Below is a small trained network, with its code and all its weights. Each question gives an input and a target symbol and asks what happens when units are switched off, that is, made to give their printed mean instead of their output.

import numpy as np


def w(rows, s, z=0):
    codes = np.array(rows[::2]) - 128.0
    scale = np.full(codes.shape[1], s)
    scale[-1] = z or s
    return codes * scale


def f(y):
    return np.maximum(y, 0)


def softmax(a):
    e = np.exp(a - a.max(-1, keepdims=True))
    return e / e.sum(-1, keepdims=True)


def log_softmax(a):
    a = a - a.max(-1, keepdims=True)
    return a - np.log(np.exp(a).sum(-1, keepdims=True))


def net(x, mask):
    ids = ['ΛΞεζηπτψ'.index(c) for c in x.split()]
    T = len(ids)
    res = E[ids] + P[:T]
    r = res
    for j in range(2):
        rows = slice(2 * j, 2 * j + 2)
        q, k, v = (r @ M[0][rows].T for M in (Q, K, V))
        z = softmax(np.where(np.tri(T) > 0, q @ k.T / 2**0.5, -1e9)) @ v
        o = O[0][rows]
        res = res + np.where(mask[j], z, o[:, -1]) @ o[:, :-1]
    y = f(res @ A[0][:, :-1].T + A[0][:, -1])
    res = res + np.where(mask[2:10], y, B[0][:, -1]) @ B[0][:, :-1]
    return log_softmax(res[-1] @ U[:, :-1].T + U[:, -1])


Q, K, V, O, A, B = {}, {}, {}, {}, {}, {}
E = w([
[83,186,86,141,151],'Λ',
[181,114,140,110,215],'Ξ',
[71,167,134,121,102],'ε',
[50,138,105,80,164],'ζ',
[143,146,104,146,206],'η',
[138,184,134,78,133],'π',
[66,106,140,75,128],'τ',
[252,143,139,171,79],'ψ',
],0.019)
P = w([
[112,112,144,96,156],'0',
[167,55,83,115,105],'1',
[49,126,203,112,161],'2',
[227,62,40,105,91],'3',
[58,121,219,137,146],'4',
[180,76,76,65,111],'5',
[171,129,71,194,136],'6',
[141,176,166,109,114],'7',
[191,138,53,74,121],'8',
[157,129,36,186,138],'9',
[157,233,182,100,80],'10',
[174,148,1,34,139],'11',
],0.0099)
Q[0] = w([
[73,170,104,51,225],'H0',
[39,153,236,216,190],'H0',
[120,218,244,134,128],'H1',
[75,212,234,148,254],'H1',
],0.0063)
K[0] = w([
[201,183,148,168,8],'H0',
[166,42,29,124,130],'H0',
[142,63,2,190,151],'H1',
[160,102,15,138,37],'H1',
],0.0083)
V[0] = w([
[222,68,154,99,161],'H0',
[135,209,180,162,116],'H0',
[160,154,155,72,60],'H1',
[130,152,72,251,133],'H1',
],0.012)
O[0] = w([
[241,183,85,111,73,3],'H0',
[137,133,141,249,109,165],'H0',
[125,197,211,188,139,123],'H1',
[85,28,52,169,156,9],'H1',
],0.011,0.0028)
A[0] = w([
[149,97,184,157,133,253],'N0',
[90,103,134,73,67,126],'N1',
[94,40,65,90,143,35],'N2',
[106,127,180,94,68,178],'N3',
[178,207,72,141,68,174],'N4',
[73,201,110,126,99,131],'N5',
[109,124,154,130,255,108],'N6',
[162,126,134,166,146,84],'N7',
],0.0091,0.0055)
B[0] = w([
[114,163,80,231,85,203],'N0',
[62,193,71,114,202,194],'N1',
[218,81,53,166,227,170],'N2',
[158,156,113,196,84,225],'N3',
[64,2,160,101,120,254],'N4',
[190,90,194,109,205,246],'N5',
[26,156,162,101,67,219],'N6',
[104,200,84,103,186,144],'N7',
],0.0068,0.0065)
U = w([
[101,157,127,94,107,56],'Λ',
[176,187,2,150,152,177],'Ξ',
[174,79,118,250,25,196],'ε',
[154,108,122,66,98,91],'ζ',
[82,23,133,189,166,179],'η',
[204,194,202,199,201,33],'π',
[165,215,170,99,156,112],'τ',
[37,121,185,218,87,252],'ψ',
],0.0076,0.0022)

Each question gives the input, a string of symbols that net reads in full, and the target symbol t.
The units are the heads (2 rows each of Q, K, V and O) and the neurons (one row each of A and B). Each row of codes is followed by its name. A weight is (code - 128) times the scale printed after its matrix; where a second scale follows, it is the last column's (O, A, B and U).
mask holds one flag per unit, heads first, then neurons. A switched-off unit (its flag False) gives its mean, the last column of its rows in O or B, instead of its output. The means were averaged over made-up inputs and are rounded, as every weight is.
A unit's drop is (log p(t) with every unit on - log p(t) with that unit switched off) / (log p(t) with every unit on - log p(t) with every unit switched off).
The circuit of an input: a set's keep is (log p(t) with only the set's units on - log p(t) with every unit switched off) / (log p(t) with every unit on - log p(t) with every unit switched off). Starting from all 10 units, units are removed one at a time, each time the one whose removal leaves the highest keep (on an exact tie, the one counted first), for as long as the keep stays at least 0.8.
units of the circuit, in order: the units of the circuit, biggest drop first
most important unit: the unit with the biggest drop
top k neurons: the k neurons with the biggest drops, biggest first
heads that matter: for each layer, one digit per head in row order, 1 if its drop is at least 0.15 and else 0, layers parted by /
drop of u: that unit's drop, to one decimal
input τ π ε, target π: units of the circuit, in order => [H1 N5]
input ε τ Ξ, target τ: units of the circuit, in order => [H1 H0]
input Ξ τ η τ Λ, target τ: units of the circuit, in order => [H0 H1]
input ε ε Ξ ε Ξ, target ψ: most important unit => N6
input η τ ζ, target τ: units of the circuit, in order => [H1 H0]
input Λ Λ Ξ τ, target Ξ: heads that matter => 00
input Ξ ε ε τ ε ε τ τ, target τ: top 3 neurons => [N4 N1 N5]
input ζ ε ζ π ζ ε τ Λ τ η ε, target Ξ: heads that matter => 01
input Ξ ψ τ ε ζ Ξ τ ε ε ε ε τ, target ψ: units of the circuit, in order => [H0 H1]
input Λ τ ζ τ Ξ, target τ: units of the circuit, in order => [H0 H1]
input τ Λ Ξ ε, target ζ: top 2 neurons => [N4 N0]
input ζ Λ ε ε ε η Ξ ε ε π, target ψ: top 2 neurons => [N6 N2]
input ε Λ ε η ψ Ξ η ε Λ ε Ξ, target Ξ: units of the circuit, in order => [H1 N4]
input Λ τ Λ ε, target η: top neuron => [N2]
input ε η ζ, target Ξ: top 3 neurons => [N2 N4 N1]
input ε ε ε π ε, target π: units of the circuit, in order => [H1 N5 H0]
input τ Ξ π ε η τ ε ε ε η, target ψ: units of the circuit, in order => [N6 H0]
input ε η π Λ, target π: top 2 neurons => [N5 N6]
input τ π π, target π: top 2 neurons => [N5 N3]
input ε η ζ Λ π, target η: units of the circuit, in order => [H1]
input ψ ψ Ξ η, target ζ: units of the circuit, in order => [N4 H0 H1]
input ε Λ ζ τ ε Λ, target ψ: top 2 neurons => [N6 N2]
input Λ Λ ζ Λ ε Ξ ζ Λ Ξ, target η: top 2 neurons => [N2 N3]
input ζ Λ τ ε ε Ξ ε ε ζ, target ψ: drop of N6 => 0.2
input ε Λ η, target η: drop of N2 => 0.5
input Λ τ ζ Ξ ε, target ζ: drop of N0 => 0.0
input τ π ε τ ε, target τ: drop of N1 => 0.0
input π Λ τ Λ, target τ: units of the circuit, in order => [H1]
